Below are the code and all the weights of a small trained network. Each question names an input and a class and asks about switching units off, where a switched-off unit gives its printed mean instead of its output.

import numpy as np


def w(rows, s, z=0):
    codes = np.array(rows[::2]) - 128.0
    scale = np.full(codes.shape[1], s)
    scale[-1] = z or s
    return codes * scale


def norm(h):
    return h / np.sqrt((h * h).mean(-1, keepdims=True) + 1e-5)


def f(y):
    return np.maximum(y, 0)


def log_softmax(a):
    a = a - a.max(-1, keepdims=True)
    return a - np.log(np.exp(a).sum(-1, keepdims=True))


def net(x, mask):
    res = np.array(x, float).reshape(1, 6) / 4 @ E
    u = 0
    for l in range(3):
        y = f(norm(res) @ A[l][:, :-1].T + A[l][:, -1])
        res = res + np.where(mask[u : u + 9], y, B[l][:, -1]) @ B[l][:, :-1]
        u += 9
    return log_softmax(norm(res)[-1] @ U[:, :-1].T + U[:, -1])


A, B = {}, {}
E = w([
[67,128,124,79,172,37],'x0',
[75,71,212,94,2,153],'x1',
[133,132,174,95,202,145],'x2',
[115,217,138,144,125,55],'x3',
[113,177,234,157,153,97],'x4',
[126,70,126,214,30,163],'x5',
],0.0063)
A[0] = w([
[17,195,91,94,158,102,109],'L0N0',
[176,71,49,42,129,251,136],'L0N1',
[189,125,138,75,179,170,37],'L0N2',
[178,171,105,56,126,157,77],'L0N3',
[60,67,208,99,105,137,2],'L0N4',
[193,161,189,164,224,172,84],'L0N5',
[215,118,143,200,65,199,122],'L0N6',
[120,1,42,194,89,175,180],'L0N7',
[118,169,86,90,187,146,108],'L0N8',
],0.0097,0.0044)
B[0] = w([
[153,145,115,169,61,95,199],'L0N0',
[33,80,54,88,86,108,234],'L0N1',
[49,165,136,132,149,121,161],'L0N2',
[43,72,120,2,153,126,157],'L0N3',
[75,12,201,174,162,128,176],'L0N4',
[171,155,122,100,249,154,200],'L0N5',
[117,187,143,164,47,184,217],'L0N6',
[182,102,100,205,128,127,253],'L0N7',
[60,148,145,183,113,162,190],'L0N8',
],0.0076,0.0079)
A[1] = w([
[82,89,191,144,82,149,231],'L1N0',
[100,80,219,195,70,142,246],'L1N1',
[255,166,162,98,181,117,98],'L1N2',
[70,133,177,144,188,175,209],'L1N3',
[103,141,240,103,142,180,107],'L1N4',
[83,101,154,119,121,139,3],'L1N5',
[122,82,233,83,120,146,3],'L1N6',
[170,190,116,117,230,189,26],'L1N7',
[190,116,145,189,116,61,160],'L1N8',
],0.0087,0.0024)
B[1] = w([
[146,114,237,109,154,92,222],'L1N0',
[242,137,154,78,198,113,254],'L1N1',
[44,154,123,161,221,164,166],'L1N2',
[131,113,213,103,194,153,205],'L1N3',
[133,38,98,185,92,107,179],'L1N4',
[93,131,85,67,161,83,147],'L1N5',
[120,39,194,105,169,126,162],'L1N6',
[3,212,180,208,202,242,200],'L1N7',
[72,154,99,25,124,110,176],'L1N8',
],0.0072,0.0069)
A[2] = w([
[127,116,157,192,220,193,148],'L2N0',
[147,164,99,141,228,218,2],'L2N1',
[133,149,35,121,157,128,137],'L2N2',
[77,154,98,1,171,205,88],'L2N3',
[196,186,131,42,132,67,99],'L2N4',
[115,214,70,116,108,45,78],'L2N5',
[47,90,129,107,171,109,165],'L2N6',
[161,28,26,165,141,177,36],'L2N7',
[174,97,134,137,32,184,113],'L2N8',
],0.0081,0.0049)
B[2] = w([
[136,142,97,142,110,139,253],'L2N0',
[125,130,139,165,170,112,194],'L2N1',
[160,76,148,109,117,124,187],'L2N2',
[67,126,144,126,85,166,199],'L2N3',
[152,161,50,133,137,146,162],'L2N4',
[121,165,185,88,115,65,180],'L2N5',
[181,135,108,115,132,165,240],'L2N6',
[72,27,7,253,79,37,192],'L2N7',
[167,204,86,140,145,166,195],'L2N8',
],0.012,0.0058)
U = w([
[247,217,160,156,58,194,88],'0',
[206,51,227,59,150,91,251],'1',
[147,239,123,52,110,2,109],'2',
[47,109,102,10,108,136,57],'3',
[145,69,21,196,63,110,167],'4',
[84,253,139,156,229,192,92],'5',
],0.016,0.003)

Each question gives the input, the list of numbers given to net, and the class t.
The units are the neurons (one row each of A and B). Each row of codes is followed by its name. A weight is (code - 128) times the scale printed after its matrix; where a second scale follows, it is the last column's (A, B and U).
mask holds one flag per neuron, layer by layer. A switched-off neuron (its flag False) gives its mean, the last column of its row in B, instead of its output. The means were averaged over made-up inputs and are rounded, as every weight is.
A unit's drop is (log p(t) with every unit on - log p(t) with that unit switched off) / (log p(t) with every unit on - log p(t) with every unit switched off).
The circuit of an input: a set's keep is (log p(t) with only the set's units on - log p(t) with every unit switched off) / (log p(t) with every unit on - log p(t) with every unit switched off). Starting from the 12 units with the biggest drops (on a tie, the unit counted first), units are removed one at a time, each time the one whose removal leaves the highest keep (on an exact tie, the one counted first), for as long as the keep stays at least 0.8.
circuit, biggest first: the units of the circuit, biggest drop first
top k neurons: the k neurons with the biggest drops, biggest first
k most important neurons of layer l: the k neurons of layer l with the biggest drops, biggest first
drop when u is switched off: that unit's drop, to one decimal
input [6,1,7,-5,-5,1], class 4: most important neuron of layer 0 : L0N7
input [7,-7,1,3,-4,6], class 2: top 2 neurons : L2N5, L1N8
input [5,2,0,7,8,3], class 2: top 2 neurons : L0N0, L2N4
input [5,-6,-6,-1,3,6], class 2: 3 most important neurons of layer 1 : L1N8, L1N4, L1N6
input [-7,8,7,-4,-6,-1], class 4: top 3 neurons : L0N1, L0N7, L2N7
input [-8,-5,8,-6,0,4], class 4: top 4 neurons : L0N1, L0N7, L2N7, L1N0
input [5,-2,0,3,2,-4], class 2: top 2 neurons : L0N0, L2N5
input [1,5,3,2,-2,6], class 1: top 3 neurons : L0N4, L1N0, L1N1
input [3,7,7,1,-8,3], class 1: top 4 neurons : L0N4, L1N0, L1N1, L0N0
input [0,-2,-2,6,8,8], class 0: 2 most important neurons of layer 1 : L1N1, L1N5
input [-4,5,4,1,8,8], class 1: top 3 neurons : L0N4, L1N0, L1N1
input [-4,0,-5,8,-6,-3], class 2: drop when L2N5 is switched off : 0.2
input [6,-2,4,-1,-2,3], class 2: drop when L0N0 is switched off : 0.8
input [5,-1,8,-6,-5,-5], class 3: circuit, biggest first : L0N1
input [5,3,-6,2,1,1], class 2: drop when L2N4 is switched off : 0.3
